Below is a small trained network, with its code and all its weights. Each question gives an input and a class and asks what happens when units are switched off, that is, made to give their printed mean instead of their output.

import numpy as np


def w(rows, s, z=0):
    codes = np.array(rows[::2]) - 128.0
    scale = np.full(codes.shape[1], s)
    scale[-1] = z or s
    return codes * scale


def norm(h):
    return h / np.sqrt((h * h).mean(-1, keepdims=True) + 1e-5)


def f(y):
    return y / 2 * (1 + np.tanh(0.7978845608 * (y + 0.044715 * y**3)))


def log_softmax(a):
    a = a - a.max(-1, keepdims=True)
    return a - np.log(np.exp(a).sum(-1, keepdims=True))


def net(x, mask):
    res = np.array(x, float).reshape(1, 4) / 4 @ E
    u = 0
    for l in range(2):
        y = f(norm(res) @ A[l][:, :-1].T + A[l][:, -1])
        res = res + np.where(mask[u : u + 12], y, B[l][:, -1]) @ B[l][:, :-1]
        u += 12
    return log_softmax(norm(res)[-1] @ U[:, :-1].T + U[:, -1])


A, B = {}, {}
E = w([
[132,60,41],'x0',
[255,138,116],'x1',
[78,192,74],'x2',
[101,96,107],'x3',
],0.0067)
A[0] = w([
[198,122,207,138],'L0N1',
[59,176,168,147],'L0N2',
[109,46,133,80],'L0N3',
[1,117,48,71],'L0N4',
[146,117,73,137],'L0N5',
[224,147,50,191],'L0N6',
[126,160,73,49],'L0N7',
[81,140,50,59],'L0N8',
[171,226,114,74],'L0N9',
[83,169,96,49],'L0N10',
[100,240,157,113],'L0N11',
[168,208,99,4],'L0N12',
],0.0099,0.0043)
B[0] = w([
[137,135,253,217],'L0N1',
[176,172,150,196],'L0N2',
[64,116,96,148],'L0N3',
[85,35,214,219],'L0N4',
[147,47,138,155],'L0N5',
[169,199,109,254],'L0N6',
[109,101,153,121],'L0N7',
[128,159,159,149],'L0N8',
[110,109,37,172],'L0N9',
[50,151,144,130],'L0N10',
[173,215,94,203],'L0N11',
[123,120,16,135],'L0N12',
],0.0069,0.0048)
A[1] = w([
[215,124,3,193],'L1N1',
[110,199,87,121],'L1N2',
[14,80,102,56],'L1N3',
[76,66,169,130],'L1N4',
[205,76,77,225],'L1N5',
[87,192,146,132],'L1N6',
[24,140,149,202],'L1N7',
[99,119,141,2],'L1N8',
[169,146,12,131],'L1N9',
[170,177,92,147],'L1N10',
[184,91,222,112],'L1N11',
[68,92,136,184],'L1N12',
],0.012,0.0064)
B[1] = w([
[39,181,157,253],'L1N1',
[107,177,79,160],'L1N2',
[171,41,140,177],'L1N3',
[101,76,87,192],'L1N4',
[31,178,98,231],'L1N5',
[224,174,64,166],'L1N6',
[184,131,60,220],'L1N7',
[102,118,154,109],'L1N8',
[2,147,165,196],'L1N9',
[102,150,118,192],'L1N10',
[82,149,198,206],'L1N11',
[157,95,64,187],'L1N12',
],0.0097,0.0067)
U = w([
[128,163,186,90],'0',
[220,96,122,1],'1',
[150,11,22,255],'2',
[187,206,50,128],'3',
[184,158,209,252],'4',
[41,187,39,232],'5',
[199,230,162,52],'6',
[196,115,112,1],'7',
],0.012,0.0072)

Each question gives the input, the list of numbers given to net, and the class t.
The units are the neurons (one row each of A and B). Each row of codes is followed by its name. A weight is (code - 128) times the scale printed after its matrix; where a second scale follows, it is the last column's (A, B and U).
mask holds one flag per neuron, layer by layer. A switched-off neuron (its flag False) gives its mean, the last column of its row in B, instead of its output. The means were averaged over made-up inputs and are rounded, as every weight is.
A unit's drop is (log p(t) with every unit on - log p(t) with that unit switched off) / (log p(t) with every unit on - log p(t) with every unit switched off).
The circuit of an input: a set's keep is (log p(t) with only the set's units on - log p(t) with every unit switched off) / (log p(t) with every unit on - log p(t) with every unit switched off). Starting from the 12 units with the biggest drops (on a tie, the unit counted first), units are removed one at a time, each time the one whose removal leaves the highest keep (on an exact tie, the one counted first), for as long as the keep stays at least 0.8.
units of the circuit, in order: the units of the circuit, biggest drop first
most important unit: the unit with the biggest drop
top k neurons: the k neurons with the biggest drops, biggest first
top k neurons in layer l: the k neurons of layer l with the biggest drops, biggest first
drop of u: that unit's drop, to one decimal
input [1,6,-2,2], class 0: most important unit	L0N1
input [5,3,6,8], class 2: units of the circuit, in order	(L0N4, L0N11, L1N3)
input [-5,-3,-6,7], class 4: top 3 neurons	(L1N11, L0N9, L1N5)
input [-4,-2,0,4], class 3: top 3 neurons in layer 0	(L0N1, L0N5, L0N11)
input [3,8,-3,0], class 5: top 2 neurons	(L1N5, L0N4)
input [-8,-8,-2,5], class 3: top 3 neurons	(L1N7, L0N2, L0N1)
input [-8,-4,0,0], class 3: top 2 neurons	(L1N6, L0N4)
input [-1,7,2,-6], class 5: top 2 neurons	(L0N9, L0N12)
input [-1,-2,4,0], class 3: top 2 neurons in layer 0	(L0N11, L0N2)
input [2,-1,8,1], class 2: drop of L0N4	0.4
input [-6,-3,-1,3], class 3: drop of L1N6	0.3
input [2,-3,4,-2], class 2: drop of L0N4	0.2
input [-1,-6,-7,-5], class 4: drop of L1N11	0.7
input [0,2,-2,0], class 6: units of the circuit, in order	(L0N1)
